Here is a tiny trained network, its code and every weight. The questions are about switching its units off for an input and a target symbol, where a switched-off unit gives its printed mean instead of its output.

import numpy as np


def w(rows, s, z=0):
    codes = np.array(rows[::2]) - 128.0
    scale = np.full(codes.shape[1], s)
    scale[-1] = z or s
    return codes * scale


def f(y):
    return y / 2 * (1 + np.tanh(0.7978845608 * (y + 0.044715 * y**3)))


def softmax(a):
    e = np.exp(a - a.max(-1, keepdims=True))
    return e / e.sum(-1, keepdims=True)


def log_softmax(a):
    a = a - a.max(-1, keepdims=True)
    return a - np.log(np.exp(a).sum(-1, keepdims=True))


def net(x, mask):
    ids = ['ΓΘΛΨζημ'.index(c) for c in x.split()]
    T = len(ids)
    res = E[ids] + P[:T]
    u = 0
    for l in range(2):
        r = res
        for j in range(2):
            rows = slice(2 * j, 2 * j + 2)
            q, k, v = (r @ M[l][rows].T for M in (Q, K, V))
            z = softmax(np.where(np.tri(T) > 0, q @ k.T / 2**0.5, -1e9)) @ v
            o = O[l][rows]
            res = res + np.where(mask[u + j], z, o[:, -1]) @ o[:, :-1]
        u += 2
        y = f(res @ A[l][:, :-1].T + A[l][:, -1])
        res = res + np.where(mask[u : u + 8], y, B[l][:, -1]) @ B[l][:, :-1]
        u += 8
    return log_softmax(res[-1] @ U[:, :-1].T + U[:, -1])


Q, K, V, O, A, B = {}, {}, {}, {}, {}, {}
E = w([
[129,72,243,120,206,136,209,136,183,120,97,79],'Γ',
[19,208,81,142,143,177,133,98,159,122,24,92],'Θ',
[187,89,189,39,86,130,91,51,123,132,96,107],'Λ',
[79,204,118,7,134,119,200,213,122,131,132,175],'Ψ',
[75,190,211,229,152,93,120,74,26,89,161,104],'ζ',
[110,93,170,79,55,181,121,100,109,54,141,38],'η',
[130,87,113,129,181,61,81,60,66,142,81,221],'μ',
],0.015)
P = w([
[175,129,88,170,135,101,89,169,160,144,108,112],'0',
[169,158,92,109,96,187,124,165,116,132,101,138],'1',
[148,150,99,108,143,130,138,109,182,45,136,174],'2',
[160,169,122,113,136,157,158,131,148,75,124,182],'3',
[80,123,130,107,88,137,146,167,85,211,128,130],'4',
[56,119,122,185,114,6,138,161,111,171,116,81],'5',
[112,123,151,113,159,122,146,162,36,161,65,123],'6',
[95,150,139,99,102,109,171,109,148,106,141,165],'7',
[167,195,160,118,85,137,175,105,159,109,126,187],'8',
[97,120,175,94,157,100,171,96,100,111,97,184],'9',
],0.016)
Q[0] = w([
[108,136,86,162,178,71,70,181,41,135,53,98],'L0H1',
[23,57,150,57,203,156,111,116,6,147,111,155],'L0H1',
[99,132,164,113,132,129,157,119,113,108,97,150],'L0H2',
[142,128,154,128,98,142,141,129,111,145,164,119],'L0H2',
],0.012)
K[0] = w([
[173,166,128,127,143,122,145,94,174,1,115,175],'L0H1',
[172,148,135,111,175,216,140,130,57,90,88,146],'L0H1',
[124,133,158,119,134,135,164,130,99,116,128,124],'L0H2',
[144,146,137,133,111,141,137,137,112,135,108,124],'L0H2',
],0.014)
V[0] = w([
[120,166,120,98,111,192,211,230,72,3,216,89],'L0H1',
[128,82,162,216,244,35,186,163,157,159,219,207],'L0H1',
[54,71,154,123,141,89,187,175,112,109,209,132],'L0H2',
[102,204,211,133,138,90,168,105,106,232,144,129],'L0H2',
],0.005)
O[0] = w([
[135,164,189,213,26,49,131,63,254,208,53,191,222],'L0H1',
[40,89,148,51,105,174,127,114,105,159,171,171,1],'L0H1',
[69,193,167,102,99,83,227,5,145,211,196,71,154],'L0H2',
[129,162,149,132,213,125,253,166,41,122,172,84,236],'L0H2',
],0.0064,0.0022)
A[0] = w([
[206,85,219,110,96,230,151,98,195,100,168,111,62],'L0N1',
[165,214,198,152,112,103,140,125,76,97,165,93,97],'L0N2',
[180,79,48,164,168,78,87,110,71,179,154,254,92],'L0N3',
[181,109,165,139,120,182,157,79,144,106,134,107,1],'L0N4',
[112,208,88,62,118,126,145,212,139,167,97,201,135],'L0N5',
[134,96,151,103,99,121,137,99,127,147,92,90,53],'L0N6',
[53,125,23,202,157,76,130,97,113,152,145,159,85],'L0N7',
[70,197,103,185,110,193,138,90,79,152,101,189,104],'L0N8',
],0.0072,0.0025)
B[0] = w([
[136,90,109,138,77,233,142,159,133,161,90,221,196],'L0N1',
[187,62,140,164,124,114,191,108,134,98,160,207,209],'L0N2',
[59,179,138,158,82,142,111,42,146,138,37,114,184],'L0N3',
[206,91,123,141,127,201,166,142,154,124,92,207,144],'L0N4',
[56,28,133,139,173,60,108,111,112,131,42,185,253],'L0N5',
[163,64,72,120,139,103,144,43,114,121,161,87,151],'L0N6',
[164,124,143,103,159,219,123,148,82,148,1,207,179],'L0N7',
[39,169,51,231,185,120,122,120,129,99,71,151,209],'L0N8',
],0.0081,0.0065)
Q[1] = w([
[237,139,141,107,134,147,125,161,186,124,231,65],'L1H1',
[116,139,149,131,162,1,114,90,118,94,161,5],'L1H1',
[113,109,180,125,153,32,75,102,146,86,178,21],'L1H2',
[249,146,174,100,130,186,100,192,198,133,232,85],'L1H2',
],0.0081)
K[1] = w([
[150,120,80,146,113,142,5,143,141,143,132,108],'L1H1',
[129,147,128,99,144,140,119,99,173,66,134,163],'L1H1',
[136,147,108,100,142,145,108,96,179,62,139,168],'L1H2',
[140,113,88,143,105,138,78,137,115,146,119,98],'L1H2',
],0.014)
V[1] = w([
[126,92,161,150,114,201,148,128,162,136,106,52],'L1H1',
[140,51,107,68,165,121,151,116,174,149,65,112],'L1H1',
[17,196,117,172,122,159,110,134,180,92,123,95],'L1H2',
[110,122,113,179,255,133,163,185,197,154,149,122],'L1H2',
],0.0078)
O[1] = w([
[100,103,152,71,146,157,174,8,143,28,86,133,2],'L1H1',
[170,153,47,112,149,126,134,77,133,123,193,111,242],'L1H1',
[115,63,59,177,80,120,178,125,66,165,87,92,141],'L1H2',
[119,188,127,91,99,112,208,125,121,113,94,151,242],'L1H2',
],0.011,0.0075)
A[1] = w([
[176,159,186,138,56,140,167,142,186,175,156,113,128],'L1N1',
[69,111,121,193,101,89,106,142,91,127,91,184,92],'L1N2',
[113,253,96,172,117,100,103,84,164,126,111,162,1],'L1N3',
[70,195,79,138,200,126,86,125,67,167,175,174,59],'L1N4',
[94,56,188,64,86,112,155,148,175,124,115,116,234],'L1N5',
[20,163,179,75,115,169,68,165,135,150,75,154,75],'L1N6',
[67,169,130,52,132,194,156,37,123,194,140,72,116],'L1N7',
[179,169,188,97,169,160,108,148,139,105,171,67,133],'L1N8',
],0.0073,0.0035)
B[1] = w([
[192,165,106,153,11,113,76,105,197,211,108,66,161],'L1N1',
[137,168,157,74,168,168,108,54,101,49,230,87,248],'L1N2',
[90,64,200,90,76,190,152,225,85,125,157,137,217],'L1N3',
[103,83,79,200,80,60,12,102,140,88,89,145,218],'L1N4',
[31,116,182,100,37,71,1,138,70,106,74,190,151],'L1N5',
[227,178,139,201,144,163,149,147,109,94,187,125,172],'L1N6',
[71,153,144,49,172,193,114,129,152,206,156,75,162],'L1N7',
[185,188,255,79,123,74,185,208,46,44,115,245,139],'L1N8',
],0.0069,0.016)
U = w([
[67,192,147,72,134,157,128,105,171,133,123,81,176],'Γ',
[151,96,106,139,113,111,213,124,95,87,51,74,5],'Θ',
[155,254,126,146,104,122,121,111,198,155,132,65,42],'Λ',
[62,132,156,110,68,85,85,217,115,155,69,151,164],'Ψ',
[187,179,178,161,144,128,140,135,111,50,167,89,205],'ζ',
[110,48,155,96,163,195,137,213,84,180,182,66,129],'η',
[138,101,159,211,143,109,93,28,216,98,53,131,134],'μ',
],0.0056,0.0014)

Each question gives the input, a string of symbols that net reads in full, and the target symbol t.
The units are the heads (2 rows each of Q, K, V and O) and the neurons (one row each of A and B). Each row of codes is followed by its name. A weight is (code - 128) times the scale printed after its matrix; where a second scale follows, it is the last column's (O, A, B and U).
mask holds one flag per unit, layer by layer, with each layer's heads first. A switched-off unit (its flag False) gives its mean, the last column of its rows in O or B, instead of its output. The means were averaged over made-up inputs and are rounded, as every weight is.
A unit's drop is (log p(t) with every unit on - log p(t) with that unit switched off) / (log p(t) with every unit on - log p(t) with every unit switched off).
k most important neurons: the k neurons with the biggest drops, biggest first
k most important neurons of layer l: the k neurons of layer l with the biggest drops, biggest first
heads that matter: for each layer, one digit per head in row order, 1 if its drop is at least 0.15 and else 0, layers parted by /
input Γ Ψ Λ Ψ Λ Γ, target ζ: most important neuron of layer 0 : (L0N5)
input Ψ Ψ η μ Λ Θ Θ η Γ Λ, target Θ: 2 most important neurons of layer 0 : (L0N5; L0N4)
input μ Γ μ μ Γ μ, target Γ: heads that matter : 00 / 10
input Γ Γ Θ Ψ Ψ μ Θ η, target Λ: 2 most important neurons of layer 1 : (L1N1; L1N3)
input μ Ψ Λ Θ η Γ, target ζ: heads that matter : 00 / 01
input Ψ Λ Λ ζ ζ Λ Γ η, target Ψ: heads that matter : 10 / 10
input ζ Ψ Θ ζ ζ Ψ Γ η Λ, target Λ: heads that matter : 00 / 00
input ζ Ψ μ Λ Θ ζ, target ζ: heads that matter : 00 / 10
input Ψ Γ Γ ζ η, target Γ: 3 most important neurons of layer 0 : (L0N5; L0N8; L0N3)
input μ μ Θ Θ μ, target μ: heads that matter : 01 / 01
input Γ ζ Λ η η Λ ζ Ψ ζ Γ, target Ψ: 2 most important neurons of layer 0 : (L0N5; L0N8)
input Γ η Θ Λ, target Γ: 2 most important neurons : (L1N7; L0N1)
input ζ η η η η, target μ: heads that matter : 10 / 10
input Γ Ψ Γ Θ Ψ μ Γ, target Θ: heads that matter : 10 / 01
input ζ μ ζ Ψ Ψ μ Γ Γ Γ, target η: 3 most important neurons : (L0N5; L0N3; L0N8)
input Ψ ζ Γ Ψ Γ Γ Ψ η, target Γ: 3 most important neurons : (L0N1; L1N7; L0N8)
input Λ ζ Λ Γ Θ ζ μ ζ ζ Λ, target η: 2 most important neurons : (L0N5; L0N8)
input Ψ η Ψ ζ Θ Θ, target ζ: 2 most important neurons of layer 1 : (L1N2; L1N6)
input ζ Γ μ Λ Ψ Θ Λ, target ζ: most important neuron : (L1N8)
input η Γ Ψ η Ψ η μ Θ μ, target Ψ: 2 most important neurons : (L1N3; L0N5)
input μ Γ Ψ Γ Γ Ψ Λ, target Γ: heads that matter : 10 / 10
input Λ Λ η η μ Θ, target Θ: 2 most important neurons of layer 0 : (L0N7; L0N3)
input η Ψ Ψ ζ Ψ Ψ Θ Γ, target Λ: 2 most important neurons : (L0N1; L0N5)
input Λ η μ Γ Γ Ψ Θ Γ Θ, target Γ: 2 most important neurons : (L1N7; L1N3)
input η Γ ζ Λ μ μ Ψ ζ μ, target ζ: 3 most important neurons : (L0N2; L1N2; L1N6)
input Γ Θ μ Θ Λ Ψ η η Ψ Γ, target μ: heads that matter : 11 / 10
input η Ψ η Γ, target μ: most important neuron : (L0N8)
input ζ Θ Θ Γ Θ Γ, target Θ: heads that matter : 00 / 01
input Γ Ψ Θ, target Ψ: 3 most important neurons : (L0N5; L1N3; L1N4)
